Each row has two labels, one from each of two sets.
[ 15  11   9 -11   9  -4 -11   4  -5 -11  -8   0   6  13  -6 -15  11  -7
   9  -3 -17   6 -23  -3  -9   3 -14  -2 -10  -5 -10 -16 -42 -20   2   7
  52   7 -15   2  48 -40   7  -3  -5  -5   4  14  -6  -4  13  18  22  -2
   2  -7 -37   8  -9  22 -11   3   4   7  -2  -7  18  -9  -2  17]
L/C
[-12  24  -2 -25  -7   7  12   2  12  30  16   3  -9 -17   6   2   4  -7
  10   7 -10  25   4 -10  -1  -5 -20 -29 -16  -4 -44  -4 -43   7  -8   3
  47  16 -10  -5 -14 -27  19  -3  12  -4  14   5  11 -17   2  33 -12 -18
 -10  -7  -2   4  19  24  18   4   1 -15 -15  18  29   1  22  -5]
L/K
[  3  30  -6 -12  12   8   8   4  11  29  16   0   5 -29   3  -5  16  -9
   4  10 -15  27  22  -2  11   1 -10 -35  -3   1 -29  -1 -47 -22  -4  -2
  54   3  -5  -6  35 -15  19  -7   8   8   9  12  11 -22  -2  25 -13 -19
  -6  -6 -24   2  11  32  22   8   3  -9  -4  17  18   5  15  10]
L/U
[ -7  12 -25 -14 -14   3   5   8  13  21   3   6  -4 -25  -6   5   2  -7
 -10   4   1  -2  32   1   7   0  -1 -21   4   0 -35  17 -12 -16   1   2
  12 -18   6  -2 -21  15  14   1  12  -4   3   8  13 -13   2  20 -20 -24
 -14   6  16  -2  29  -4  23   1  -2  25  -8   4   3   6  20  -1]
R/K
[  1  -8  -6 -19  27 -30 -20   2  -8  -7  -1   3   8  26  -5  -8  -3  18
  -3  14   8 -32  16   0  -1   0   2  -8  -5  11  21   8 -31 -29   2  13
  32 -14   0   9  94 -29   2  -2 -20  -5  12   9  -8  22  13   6  39 -11
  11 -10 -38  13  -2  -4 -16   6  10  10   3 -16   3  -3 -10  18]
L/N
[ -1  25  -8 -13  13 -21   2  -3  -3  36  16   1  11 -17   8   7  13   7
  -7   4   6 -15  47  17   7  -1   0 -29  -8  12 -17   6 -55 -29  -4  -4
  17 -13  -8  -7  33 -29  19  -8  13   4   5  -7   8  -4 -10  19  13 -32
  -1  -5  -6   3  15  19  25   9   2 -14   3  17  -8   2   3   3]
L/K
[  9  20 -15 -24  18 -12 -13  15  -9 -13 -17  -4   5   7   0 -12  -4  -1
  -5  18 -10   5  -7  -3  -9   6 -10  -8  -4   1   1 -23 -28  -9   7  12
  72  -8 -25   2  94 -32  11   1  -7  -2  15   7  -1   0  13  31  24  14
   7  -2 -44   8  -8  13 -11   4  11  13   7 -11   6  -3   1  17]
L/N
[ -3  12  -5 -28   6   1 -13 -13   8  -6   5  -5   3   9  -7 -21   1 -11
   8  22 -13  17   6  -2 -10   6 -19 -31 -19   0 -30 -32 -64 -31   1  11
  79  -4 -15   4  77 -28  17  -3   6  -8   9  17   1   6  16  42  22 -13
  -2   3 -60  14   1  18  -4   3   3  17  -1 -11  28 -11   3  21]
L/C
[-39  -2   1 -36 -15   3  -8  33   6  -1   3 -10 -10   1 -18 -10  -9 -22
  19  28 -16  36 -45 -21 -12  -6  -7 -13  -6 -16 -39 -16  -2   1   5   7
  71 -12 -10  10  45  -5  11  12 -22  -6  37  21   6 -25  26  35   3  10
  -9   2 -25   6  15  21   1 -10   0   7 -10   1  59  -5  12   9]
L/Y
[-20  21  12 -17  14   5   1  15   6  -1   0   0  -9  -4   8  -2   8 -12
  15  28  -8  58 -18  -6   3  13 -13 -25   0 -12 -16  -6  11  -1   3   0
  45   6  10   3  43  -2   3  -7 -17  -7  11   2  11  -2   9   9  10   5
 -15   5 -16   1  -3  23  -5  -4   2   2   2  -9  23 -10   2   2]
L/Y
[-22  17 -27 -17 -13  -4   4  10   8  33   5   4  -4 -22   1   5   3  -1
 -19  -8 -12 -22  30   8   5   0  -3 -22  -5   0 -33   9 -40  -8   1   3
  28 -25 -23  -5  -4  -4  12 -19  23  -8  16   8   6 -23  -4  28 -39  -4
  -9   1  10   3  32   0  20  10  -7   1   1  19   2   4  17   1]
R/U
[ -1  12 -44  -8  -9  20  25  11   8  17   7   3   1 -26  -1   5  -1   1
  -6  15  -4  21  24  -3   3   3  -2 -24   6   2 -28   8  -5   2   0   6
  21 -17  10  -3 -12  -2   8  -3  19  -6   3   3   7  -5  -6  14 -11   0
 -10   9   1  -4  16  -6  21   1  -6   1   3   5   0   3   9  -1]
R/U
[ -4  25  -5 -20  12  -5   5   5   7  26  16  -2   5 -16   7   0   6  -4
   4   9  -5  13  19  -6   3  -8 -11 -32  -9   4 -26  -5 -48 -24  -4  -7
  42  -2  -5  -8  39 -27  13  -7  10  -1   6   9  15 -13   4  24   1 -22
  -4  -6 -30   4  12  18  17   9   1   2   2   6  15  -2  11  21]
L/U
[  5  21 -17 -13 -23   4  -2   6   5  10  -4   5 -15  -3  -7  12 -14 -14
  -6   4 -11   7   8   0  -2   0  -1 -15   2  -9 -26   4  -4   6   1   7
  14 -17   3   4 -17   0   6  -3  17  -5  12   8   2  -8   4  47 -12  16
  -7  14  12  -3  23 -27  14   7  -6   0  -6  12  -5   3  27  -4]
R/K
[  6  28  -2   3   3 -10 -12   3   7  -5  -4   2   8  21  -7   0   2  -8
   5   2 -13   0 -15  -6 -11   4 -17  -1  -8  -7 -15 -19 -40 -19   3   8
  41   7  -6  -5  45 -37   8  -8   2  -6   7  13  -6   2   4  11  22  -3
  -2   1 -37   8  -5  15 -12   8  -6  10  -2  -9   2  -3  -2   8]
L/C
[ 10  11 -24  -7 -25 -13  -1   3  -1   2  -6  11  -5 -19   0  19   3   5
 -19 -13 -16 -40  27   7   5   1   4 -12   7   6  -9  13 -13   6  -2   6
  -6 -52   2  -5 -19   6  10  -1  24  -1   8  -5   2 -20  -5  15 -18  24
   2   5  22   1  22 -28  17  10 -11  -1  -3  29 -31  11  14  -2]
R/K
[ 10   5   0 -23  12  -9 -10   9 -10  -6   3  -2   5  10  -8  -8  -5   0
   3   3  -8  -9  -9  -5  -6   0  -9  -5  -6  -8 -15 -12 -55 -17   3   6
  49  -5  -8   2  51 -29   3 -23   1  -1  12  13  -4  -1  11  15  10   1
   0  -9 -40   4   2   7  -7   2   4   6  -2   6  19  -1   0  13]
L/N
[ -4  13  -5 -13   7   1   7   4   8  32  21   3   5 -20   3   4   8   3
  -1   6  -4   7  29   0   9  -3  -9 -32  -7  20 -22   5 -35 -26  -7 -28
  30  -6  -7  -3  10  -2  13  -1   5   4 -15   1   7   2   4  20 -12 -23
 -12   4 -12   6  21  23  17  16   5  -8   3  12  23   0  14   3]
L/U
[-32   2 -11 -19  12  -8 -11  12   8  -4  -4  -2   8   0  -5  -6  -4  -3
  -1  16  -6   3  18   4  -4  -5 -11 -15 -11   4 -19  -8 -42 -30   1   1
  38  -7  -5   1  69 -20   5   1  -6   4   8  12   0  -3   7  26  12  -2
   5  -5 -40   7   5  12   0   6   7   1   7  -1  20  -4   0  19]
L/N
[ 14  32 -12 -15   9  -5 -18  18   4  -9  -4  -5  -4  28 -13  -5  -3 -15
  13  11 -17   3 -16   5 -17  -1 -20 -10  -8  -2 -26 -15 -68 -26   4  13
  63  -8  -8   3  69 -61  17 -21   8   7  19  16   3   3  13  27  29   0
  -7   1 -50   7   5  11   9   7   1  -1  -1   1  13 -15   2  15]
L/N
[  6  22 -11 -27   7 -10 -14  13  -5   2   2  -9  -8   3  -5 -12  -1   0
   2  12 -14  -3 -10 -16 -11   0 -29 -12 -10  -2 -19 -18 -50 -16   9  15
  63 -15  -9  -3  63 -39  13  -4   5  -1  25  10  -3  -9  18  37   5  10
  -3 -10 -28   1   7   5  -4   9  -3   3  -3 -28  17   4   1  11]
L/N
[  6  18   0 -24  13 -11  -8  15 -10 -21  -1  -8   5  -7   0 -17  -2  -8
  -2   9 -10   6 -18 -18 -14  -5 -14  -6   1  -6 -12 -23 -18   7   1  16
  74  -4 -12   3  70 -30  11  -3  -5  -5  20  15  -7 -12  27  24   9  18
   4   0 -33   4  -7  24 -15   0  -3   0  -2  -4  25  -6   9  12]
L/N
[-20 -10  -9  -7  -8   4  -9  21   7 -10   2 -10  -8   3 -11  -5 -13  -2
   4  31 -10  20 -11 -12  10 -11  -3 -13  -1 -11 -21 -25  21   3   6   4
  33 -28  11   4  57  21   4  17 -17  -9  40  11   1  -9  18  24   5  14
  -3   4  -6   0  11  -2  -6  -4   0   4   5 -10  50  -2  17   5]
R/Y
[ -4  -3   2 -30  -2  -9 -17  14  -1  -4   3 -13  -1   2  -6 -13  -2  -2
  12  -3 -20 -11 -23 -28 -12 -12 -23  -5 -16  -7 -27 -28 -63 -23  -5   9
  62  -5 -11   0  49 -37   5  -2  -4  -9   2  19  -7 -19  23  31  15  -2
  -3 -11 -40  11   5  10 -12  -1   6   5  -9   1  42  -1   6  11]
L/N
